Below is a small trained network, with its code and all its weights. Each question gives an input and a class and asks what happens when units are switched off, that is, made to give their printed mean instead of their output.

import numpy as np


def w(rows, s, z=0):
    codes = np.array(rows[::2]) - 128.0
    scale = np.full(codes.shape[1], s)
    scale[-1] = z or s
    return codes * scale


def norm(h):
    return h / np.sqrt((h * h).mean(-1, keepdims=True) + 1e-5)


def f(y):
    return y / 2 * (1 + np.tanh(0.7978845608 * (y + 0.044715 * y**3)))


def log_softmax(a):
    a = a - a.max(-1, keepdims=True)
    return a - np.log(np.exp(a).sum(-1, keepdims=True))


def net(x, mask):
    res = np.array(x, float).reshape(1, 3) / 4 @ E
    u = 0
    for l in range(2):
        y = f(norm(res) @ A[l][:, :-1].T + A[l][:, -1])
        res = res + np.where(mask[u : u + 6], y, B[l][:, -1]) @ B[l][:, :-1]
        u += 6
    return log_softmax(norm(res)[-1] @ U[:, :-1].T + U[:, -1])


A, B = {}, {}
E = w([
[23,197,214,95,239,226,109,14,239,205],'x0',
[199,68,188,128,28,254,162,195,221,90],'x1',
[124,34,34,91,64,66,205,148,101,10],'x2',
],0.00073)
A[0] = w([
[12,79,109,58,177,189,192,15,236,88,154],'0.n1',
[98,83,38,101,114,26,180,136,80,47,19],'0.n2',
[188,158,95,207,118,104,42,162,59,173,149],'0.n3',
[20,216,150,120,249,127,70,15,118,178,2],'0.n4',
[224,56,98,155,37,147,159,223,72,57,54],'0.n5',
[41,219,175,79,240,148,98,20,171,186,45],'0.n6',
],0.0018,0.00088)
B[0] = w([
[125,164,206,88,126,105,104,173,102,153,199],'0.n1',
[86,61,79,73,130,112,116,121,130,142,185],'0.n2',
[133,162,179,72,116,64,193,167,89,148,177],'0.n3',
[131,155,105,232,195,115,166,73,129,230,240],'0.n4',
[89,183,135,154,228,127,82,54,135,211,224],'0.n5',
[45,130,156,169,185,74,93,4,139,145,251],'0.n6',
],0.0021,0.0017)
A[1] = w([
[123,84,101,95,97,122,162,146,122,74,209],'1.n1',
[127,115,43,117,152,95,137,124,83,125,95],'1.n2',
[132,126,48,160,113,124,140,118,114,115,2],'1.n3',
[87,133,94,107,179,68,117,85,88,130,80],'1.n4',
[119,84,3,132,120,83,137,126,99,96,23],'1.n5',
[150,108,138,144,116,201,101,134,178,137,129],'1.n6',
],0.004,0.00072)
B[1] = w([
[137,132,95,163,192,85,99,174,113,245,175],'1.n1',
[165,107,239,78,62,206,49,133,155,94,216],'1.n2',
[105,150,251,146,140,254,158,86,230,189,134],'1.n3',
[192,86,47,163,111,183,158,183,177,119,252],'1.n4',
[177,57,178,67,83,186,11,2,180,155,254],'1.n5',
[157,87,20,136,83,135,217,147,121,4,180],'1.n6',
],0.0021,0.0023)
U = w([
[190,222,171,146,109,31,122,210,11,179,127],'0',
[189,118,40,155,51,182,227,204,141,16,150],'1',
[62,143,96,117,85,111,102,108,40,100,3],'2',
[40,169,211,93,112,157,179,90,173,46,109],'3',
[205,21,140,55,58,171,2,72,156,183,165],'4',
[48,86,85,57,152,45,144,196,116,137,85],'5',
[49,193,123,232,235,81,142,13,149,226,168],'6',
],0.0063,0.0068)

Each question gives the input, the list of numbers given to net, and the class t.
The units are the neurons (one row each of A and B). Each row of codes is followed by its name. A weight is (code - 128) times the scale printed after its matrix; where a second scale follows, it is the last column's (A, B and U).
mask holds one flag per neuron, layer by layer. A switched-off neuron (its flag False) gives its mean, the last column of its row in B, instead of its output. The means were averaged over made-up inputs and are rounded, as every weight is.
A unit's drop is (log p(t) with every unit on - log p(t) with that unit switched off) / (log p(t) with every unit on - log p(t) with every unit switched off).
The circuit of an input: a set's keep is (log p(t) with only the set's units on - log p(t) with every unit switched off) / (log p(t) with every unit on - log p(t) with every unit switched off). Starting from all 12 units, units are removed one at a time, each time the one whose removal leaves the highest keep (on an exact tie, the one counted first), for as long as the keep stays at least 0.8.
circuit, biggest first: the units of the circuit, biggest drop first
unit that matters most: the unit with the biggest drop
top k neurons in layer l: the k neurons of layer l with the biggest drops, biggest first
drop of u: that unit's drop, to one decimal
input [-3,3,-4], class 1: unit that matters most => 0.n6
input [5,2,6], class 5: circuit, biggest first => (1.n5 1.n3 0.n1)
input [4,1,4], class 3: circuit, biggest first => (1.n1 1.n5)
input [3,8,-7], class 1: top 2 neurons in layer 1 => (1.n6 1.n5)
input [6,1,8], class 5: circuit, biggest first => (0.n1 1.n5 1.n3)
input [4,-1,7], class 5: circuit, biggest first => (0.n1 1.n5)
input [-3,2,-1], class 0: circuit, biggest first => (1.n5 0.n6 0.n5)
input [-7,2,-3], class 0: circuit, biggest first => (0.n3 1.n5)
input [5,-1,8], class 5: circuit, biggest first => (0.n1 1.n5 1.n3)
input [7,6,3], class 3: top 2 neurons in layer 1 => (1.n4 1.n5)
input [4,5,-1], class 3: top 2 neurons in layer 1 => (1.n4 1.n1)
input [-7,5,-4], class 0: circuit, biggest first => (1.n4 1.n5)
input [0,3,3], class 1: top 2 neurons in layer 0 => (0.n5 0.n3)
input [8,7,-3], class 3: top 2 neurons in layer 1 => (1.n1 1.n6)
input [-4,5,0], class 1: unit that matters most => 0.n5
input [7,7,1], class 3: top 2 neurons in layer 0 => (0.n1 0.n6)
input [-7,4,-5], class 0: top 2 neurons in layer 0 => (0.n3 0.n5)
input [4,2,4], class 3: top 2 neurons in layer 0 => (0.n1 0.n3)
input [6,2,8], class 5: top 2 neurons in layer 1 => (1.n5 1.n2)
input [4,2,7], class 5: unit that matters most => 0.n1
input [-4,2,-6], class 0: drop of 1.n4 => 0.2
input [-5,-3,-6], class 0: drop of 1.n5 => 0.1
input [-2,3,-6], class 1: drop of 0.n1 => 0.1
input [-5,5,-5], class 1: drop of 1.n6 => 0.4
